Below are the code and all the weights of a small trained network. Each question names an input and a target symbol and asks about switching units off, where a switched-off unit gives its printed mean instead of its output.

import numpy as np


def w(rows, s, z=0):
    codes = np.array(rows[::2]) - 128.0
    scale = np.full(codes.shape[1], s)
    scale[-1] = z or s
    return codes * scale


def f(y):
    return np.maximum(y, 0)


def softmax(a):
    e = np.exp(a - a.max(-1, keepdims=True))
    return e / e.sum(-1, keepdims=True)


def log_softmax(a):
    a = a - a.max(-1, keepdims=True)
    return a - np.log(np.exp(a).sum(-1, keepdims=True))


def net(x, mask):
    ids = ['δεηθσψ'.index(c) for c in x.split()]
    T = len(ids)
    res = E[ids] + P[:T]
    q, k, v = (res @ M[0].T for M in (Q, K, V))
    z = softmax(np.where(np.tri(T) > 0, q @ k.T / 4**0.5, -1e9)) @ v
    res = res + np.where(mask[0], z, O[0][:, -1]) @ O[0][:, :-1]
    y = f(res @ A[0][:, :-1].T + A[0][:, -1])
    res = res + np.where(mask[1:9], y, B[0][:, -1]) @ B[0][:, :-1]
    return log_softmax(res[-1] @ U[:, :-1].T + U[:, -1])


Q, K, V, O, A, B = {}, {}, {}, {}, {}, {}
E = w([
[105,132,142,84,212,142,203,123],'δ',
[142,105,148,95,132,176,168,106],'ε',
[143,129,144,58,2,125,113,139],'η',
[84,97,68,148,74,53,150,147],'θ',
[97,151,192,126,174,134,132,168],'σ',
[121,154,133,53,73,125,154,140],'ψ',
],0.022)
P = w([
[186,120,68,125,230,202,3,112],'0',
[84,132,108,100,159,104,72,134],'1',
[182,112,96,116,160,89,132,209],'2',
[31,117,162,91,138,133,131,150],'3',
[164,102,140,138,116,138,164,214],'4',
[7,133,186,131,92,201,151,154],'5',
[164,121,174,182,108,194,201,210],'6',
[51,158,193,159,97,241,164,161],'7',
],0.013)
Q[0] = w([
[156,149,126,18,186,137,16,20],'H0',
[102,145,145,98,88,167,163,196],'H0',
[254,113,145,125,150,81,136,179],'H0',
[154,137,90,92,105,159,234,170],'H0',
],0.0097)
K[0] = w([
[177,123,75,138,182,110,8,108],'H0',
[128,136,120,192,128,147,197,151],'H0',
[34,92,109,107,142,142,89,48],'H0',
[68,120,169,195,77,123,122,142],'H0',
],0.012)
V[0] = w([
[94,185,235,147,160,116,77,211],'H0',
[160,239,101,22,57,129,69,157],'H0',
[155,40,166,156,2,100,82,142],'H0',
[171,83,178,149,111,225,89,152],'H0',
],0.0079)
O[0] = w([
[124,186,53,58,255,88,11,171,150],'H0',
[240,69,150,137,115,169,73,185,218],'H0',
[190,140,244,101,160,4,116,164,201],'H0',
[103,54,85,65,108,26,95,153,6],'H0',
],0.0088,0.0025)
A[0] = w([
[149,68,79,207,138,87,46,50,146],'N0',
[178,155,141,80,99,150,171,64,148],'N1',
[90,152,90,199,144,112,9,122,59],'N2',
[158,39,86,173,109,120,94,107,253],'N3',
[80,164,208,223,100,112,167,167,30],'N4',
[226,102,181,84,197,41,2,81,38],'N5',
[172,92,199,86,166,20,135,234,48],'N6',
[138,140,210,161,68,159,203,95,21],'N7',
],0.0071,0.0027)
B[0] = w([
[115,44,149,161,112,67,254,139,148],'N0',
[72,81,49,159,97,99,177,132,167],'N1',
[134,89,120,103,78,71,128,97,158],'N2',
[134,143,114,112,97,151,76,166,175],'N3',
[148,165,141,148,214,116,108,131,219],'N4',
[178,128,157,174,94,120,116,65,187],'N5',
[77,85,124,120,140,190,142,50,254],'N6',
[151,186,107,127,116,36,138,139,210],'N7',
],0.0094,0.0095)
U = w([
[130,125,135,156,149,137,109,117,3],'δ',
[153,205,130,190,153,125,110,150,140],'ε',
[145,142,87,113,177,107,98,139,41],'η',
[130,150,168,137,164,199,68,255,237],'θ',
[92,65,145,152,124,110,209,208,224],'σ',
[107,183,97,193,128,189,117,127,26],'ψ',
],0.0066,0.0037)

Each question gives the input, a string of symbols that net reads in full, and the target symbol t.
The units are the heads (4 rows each of Q, K, V and O) and the neurons (one row each of A and B). Each row of codes is followed by its name. A weight is (code - 128) times the scale printed after its matrix; where a second scale follows, it is the last column's (O, A, B and U).
mask holds one flag per unit, heads first, then neurons. A switched-off unit (its flag False) gives its mean, the last column of its rows in O or B, instead of its output. The means were averaged over made-up inputs and are rounded, as every weight is.
A unit's drop is (log p(t) with every unit on - log p(t) with that unit switched off) / (log p(t) with every unit on - log p(t) with every unit switched off).
The circuit of an input: a set's keep is (log p(t) with only the set's units on - log p(t) with every unit switched off) / (log p(t) with every unit on - log p(t) with every unit switched off). Starting from all 9 units, units are removed one at a time, each time the one whose removal leaves the highest keep (on an exact tie, the one counted first), for as long as the keep stays at least 0.8.
units of the circuit, in order: the units of the circuit, biggest drop first
k most important neurons: the k neurons with the biggest drops, biggest first
drop when u is switched off: that unit's drop, to one decimal
input ψ ψ ε σ θ θ δ, target ε: units of the circuit, in order : H0, N4
input δ δ θ η θ ψ, target ε: 3 most important neurons : N4, N7, N0
input ψ η δ, target δ: units of the circuit, in order : H0, N6, N5
input ε θ θ ψ θ θ, target ε: 2 most important neurons : N4, N7
input θ σ ψ ψ θ, target θ: most important neuron : N3
input θ η θ, target δ: units of the circuit, in order : H0, N6, N5
input η ψ ε θ ε, target ε: 4 most important neurons : N7, N4, N6, N0
input θ ψ δ θ δ, target ε: units of the circuit, in order : H0, N7
input θ θ θ θ ψ, target ε: units of the circuit, in order : H0, N7
input ε θ θ δ θ θ σ, target ε: 3 most important neurons : N4, N7, N3
input ε θ ψ ε θ ψ σ ψ, target η: drop when N2 is switched off : 0.1
input σ η δ ε, target ψ: drop when N5 is switched off : -0.1
input δ θ θ, target ε: drop when N7 is switched off : 0.1
input σ ψ σ ε ψ ψ, target θ: units of the circuit, in order : H0
